Here is a tiny trained network, its code and every weight. The questions are about switching its units off for an input and a target symbol, where a switched-off unit gives its printed mean instead of its output.

import numpy as np


def w(rows, s, z=0):
    codes = np.array(rows[::2]) - 128.0
    scale = np.full(codes.shape[1], s)
    scale[-1] = z or s
    return codes * scale


def softmax(a):
    e = np.exp(a - a.max(-1, keepdims=True))
    return e / e.sum(-1, keepdims=True)


def log_softmax(a):
    a = a - a.max(-1, keepdims=True)
    return a - np.log(np.exp(a).sum(-1, keepdims=True))


def net(x, mask):
    ids = ['αγδθξπσψ'.index(c) for c in x.split()]
    T = len(ids)
    res = E[ids] + P[:T]
    u = 0
    for l in range(3):
        r = res
        for j in range(2):
            rows = slice(4 * j, 4 * j + 4)
            q, k, v = (r @ M[l][rows].T for M in (Q, K, V))
            z = softmax(np.where(np.tri(T) > 0, q @ k.T / 4**0.5, -1e9)) @ v
            o = O[l][rows]
            res = res + np.where(mask[u + j], z, o[:, -1]) @ o[:, :-1]
        u += 2
    return log_softmax(res[-1] @ U[:, :-1].T + U[:, -1])


Q, K, V, O = {}, {}, {}, {}
E = w([
[58,123,75],'α',
[185,131,94],'γ',
[11,161,86],'δ',
[174,81,146],'θ',
[71,79,101],'ξ',
[203,68,161],'π',
[155,91,91],'σ',
[190,93,252],'ψ',
],0.012)
P = w([
[162,166,105],'0',
[176,102,106],'1',
[154,94,86],'2',
[102,134,131],'3',
[146,97,70],'4',
[191,125,188],'5',
[153,84,71],'6',
[124,182,157],'7',
[244,81,89],'8',
[66,157,165],'9',
[176,75,99],'10',
[116,177,191],'11',
[219,76,111],'12',
],0.011)
Q[0] = w([
[71,74,128],'L0H1',
[84,153,121],'L0H1',
[62,165,195],'L0H1',
[156,177,169],'L0H1',
[124,116,137],'L0H2',
[74,100,145],'L0H2',
[97,6,108],'L0H2',
[120,80,97],'L0H2',
],0.015)
K[0] = w([
[82,180,69],'L0H1',
[72,119,115],'L0H1',
[62,33,174],'L0H1',
[143,82,222],'L0H1',
[127,114,163],'L0H2',
[65,2,150],'L0H2',
[30,204,179],'L0H2',
[96,157,164],'L0H2',
],0.011)
V[0] = w([
[138,57,59],'L0H1',
[138,192,208],'L0H1',
[156,113,140],'L0H1',
[104,114,118],'L0H1',
[238,253,123],'L0H2',
[45,151,177],'L0H2',
[145,72,96],'L0H2',
[142,171,138],'L0H2',
],0.012)
O[0] = w([
[168,217,111,249],'L0H1',
[46,140,100,1],'L0H1',
[60,156,121,127],'L0H1',
[152,117,131,141],'L0H1',
[3,49,72,50],'L0H2',
[161,166,73,99],'L0H2',
[136,140,231,175],'L0H2',
[86,62,75,97],'L0H2',
],0.0077,0.0036)
Q[1] = w([
[243,151,97],'L1H1',
[62,157,158],'L1H1',
[144,197,136],'L1H1',
[226,69,175],'L1H1',
[106,227,62],'L1H2',
[182,2,91],'L1H2',
[214,105,181],'L1H2',
[126,133,178],'L1H2',
],0.0095)
K[1] = w([
[128,195,101],'L1H1',
[213,199,88],'L1H1',
[157,90,147],'L1H1',
[84,83,38],'L1H1',
[99,90,210],'L1H2',
[59,177,85],'L1H2',
[132,161,141],'L1H2',
[1,112,87],'L1H2',
],0.012)
V[1] = w([
[221,132,159],'L1H1',
[165,113,118],'L1H1',
[100,152,73],'L1H1',
[100,142,84],'L1H1',
[166,94,112],'L1H2',
[24,75,133],'L1H2',
[121,120,111],'L1H2',
[112,156,254],'L1H2',
],0.0095)
O[1] = w([
[254,112,178,188],'L1H1',
[156,136,177,161],'L1H1',
[112,143,121,136],'L1H1',
[59,130,117,130],'L1H1',
[215,128,106,163],'L1H2',
[75,124,31,1],'L1H2',
[117,146,92,122],'L1H2',
[120,23,165,93],'L1H2',
],0.0083,0.0046)
Q[2] = w([
[153,23,50],'L2H1',
[169,94,98],'L2H1',
[239,86,21],'L2H1',
[114,141,54],'L2H1',
[169,172,64],'L2H2',
[17,136,96],'L2H2',
[155,90,1],'L2H2',
[52,244,156],'L2H2',
],0.0097)
K[2] = w([
[126,9,110],'L2H1',
[171,8,75],'L2H1',
[162,34,114],'L2H1',
[172,186,110],'L2H1',
[90,116,74],'L2H2',
[128,132,190],'L2H2',
[52,135,83],'L2H2',
[186,92,148],'L2H2',
],0.012)
V[2] = w([
[105,83,74],'L2H1',
[191,66,97],'L2H1',
[207,118,110],'L2H1',
[72,57,107],'L2H1',
[253,183,93],'L2H2',
[100,190,112],'L2H2',
[111,61,158],'L2H2',
[135,186,171],'L2H2',
],0.012)
O[2] = w([
[173,209,203,71],'L2H1',
[135,211,145,172],'L2H1',
[43,188,111,221],'L2H1',
[181,184,137,18],'L2H1',
[107,175,59,255],'L2H2',
[2,137,159,172],'L2H2',
[208,148,106,49],'L2H2',
[41,122,91,150],'L2H2',
],0.0072,0.0088)
U = w([
[119,173,28,2],'α',
[103,79,139,46],'γ',
[2,110,140,92],'δ',
[127,140,87,106],'θ',
[105,156,86,153],'ξ',
[108,161,108,123],'π',
[73,183,96,162],'σ',
[66,42,136,222],'ψ',
],0.0078,0.0047)

Each question gives the input, a string of symbols that net reads in full, and the target symbol t.
The units are the heads (4 rows each of Q, K, V and O). Each row of codes is followed by its name. A weight is (code - 128) times the scale printed after its matrix; where a second scale follows, it is the last column's (O and U).
mask holds one flag per head, layer by layer. A switched-off head (its flag False) gives its mean, the last column of its rows in O, instead of its output. The means were averaged over made-up inputs and are rounded, as every weight is.
A unit's drop is (log p(t) with every unit on - log p(t) with that unit switched off) / (log p(t) with every unit on - log p(t) with every unit switched off).
The circuit of an input: a set's keep is (log p(t) with only the set's units on - log p(t) with every unit switched off) / (log p(t) with every unit on - log p(t) with every unit switched off). Starting from all 6 units, units are removed one at a time, each time the one whose removal leaves the highest keep (on an exact tie, the one counted first), for as long as the keep stays at least 0.8.
units of the circuit, in order: the units of the circuit, biggest drop first
unit that matters most: the unit with the biggest drop
which heads matter: for each layer, one digit per head in row order, 1 if its drop is at least 0.15 and else 0, layers parted by /
input δ γ α, target δ: which heads matter : 01 / 11 / 01
input γ σ α δ δ γ γ, target ψ: which heads matter : 11 / 11 / 01
input ξ α ψ γ θ θ ξ, target α: units of the circuit, in order : [L2H2 L1H1 L0H1]
input δ σ δ δ ψ, target δ: units of the circuit, in order : [L1H2 L0H2 L2H2 L2H1]
input ξ ψ α ξ δ δ ξ α γ π γ σ α, target α: units of the circuit, in order : [L2H2 L0H2 L1H1]
input ξ α ψ π σ ψ π γ σ ξ θ δ ξ, target α: units of the circuit, in order : [L2H2 L0H2]
input δ δ ξ α α δ γ α γ, target δ: units of the circuit, in order : [L0H2 L2H2 L1H2 L1H1]
input δ ψ δ π α γ θ ψ γ θ ξ γ, target ψ: units of the circuit, in order : [L0H2 L2H1]
input δ γ σ α δ θ γ ψ σ ξ σ, target δ: units of the circuit, in order : [L2H2 L1H2 L0H2 L1H1]
input ψ δ π δ δ π σ, target γ: unit that matters most : L2H2
input γ α θ ξ α ξ σ γ δ, target ψ: units of the circuit, in order : [L0H2 L2H2 L1H1 L1H2]
input ξ δ ψ δ π δ δ, target α: units of the circuit, in order : [L2H2 L0H2 L1H1]
input δ δ ξ θ θ γ π ξ δ π δ σ θ, target δ: units of the circuit, in order : [L0H2 L2H2 L1H2 L1H1]
input ξ δ α α δ ψ σ δ δ, target α: units of the circuit, in order : [L2H2 L0H1 L0H2]
input ψ δ δ ξ α γ α θ θ σ α, target γ: which heads matter : 11 / 11 / 01
input α σ π α δ α σ δ θ, target σ: units of the circuit, in order : [L2H1 L1H2 L0H2]
input ξ γ π ψ δ π α θ π δ δ ψ σ, target α: which heads matter : 01 / 10 / 01
input ψ α ψ ξ α σ ψ ψ δ, target γ: which heads matter : 11 / 11 / 11
input σ γ γ π ψ π σ ψ ψ θ α ψ, target ψ: which heads matter : 11 / 00 / 10
input γ ξ θ α ξ σ δ σ θ ξ δ π σ, target ψ: units of the circuit, in order : [L0H2 L2H2 L1H1 L1H2]
input δ α δ ψ ξ δ δ δ θ, target δ: units of the circuit, in order : [L2H2 L0H2 L1H2 L1H1]
input ψ π α γ σ, target γ: which heads matter : 11 / 11 / 11
input δ δ α γ σ α γ ψ ψ, target δ: unit that matters most : L0H2
input ψ δ α δ ξ δ δ δ σ α δ δ γ, target γ: which heads matter : 11 / 11 / 01
input γ α α γ α γ σ ψ δ α ξ ψ, target ψ: which heads matter : 01 / 10 / 11
input ψ ψ γ, target γ: which heads matter : 11 / 10 / 11
input δ σ γ ψ δ θ δ σ σ ξ δ ψ δ, target δ: which heads matter : 01 / 11 / 01
input π ψ δ α δ θ ξ, target θ: which heads matter : 11 / 01 / 11
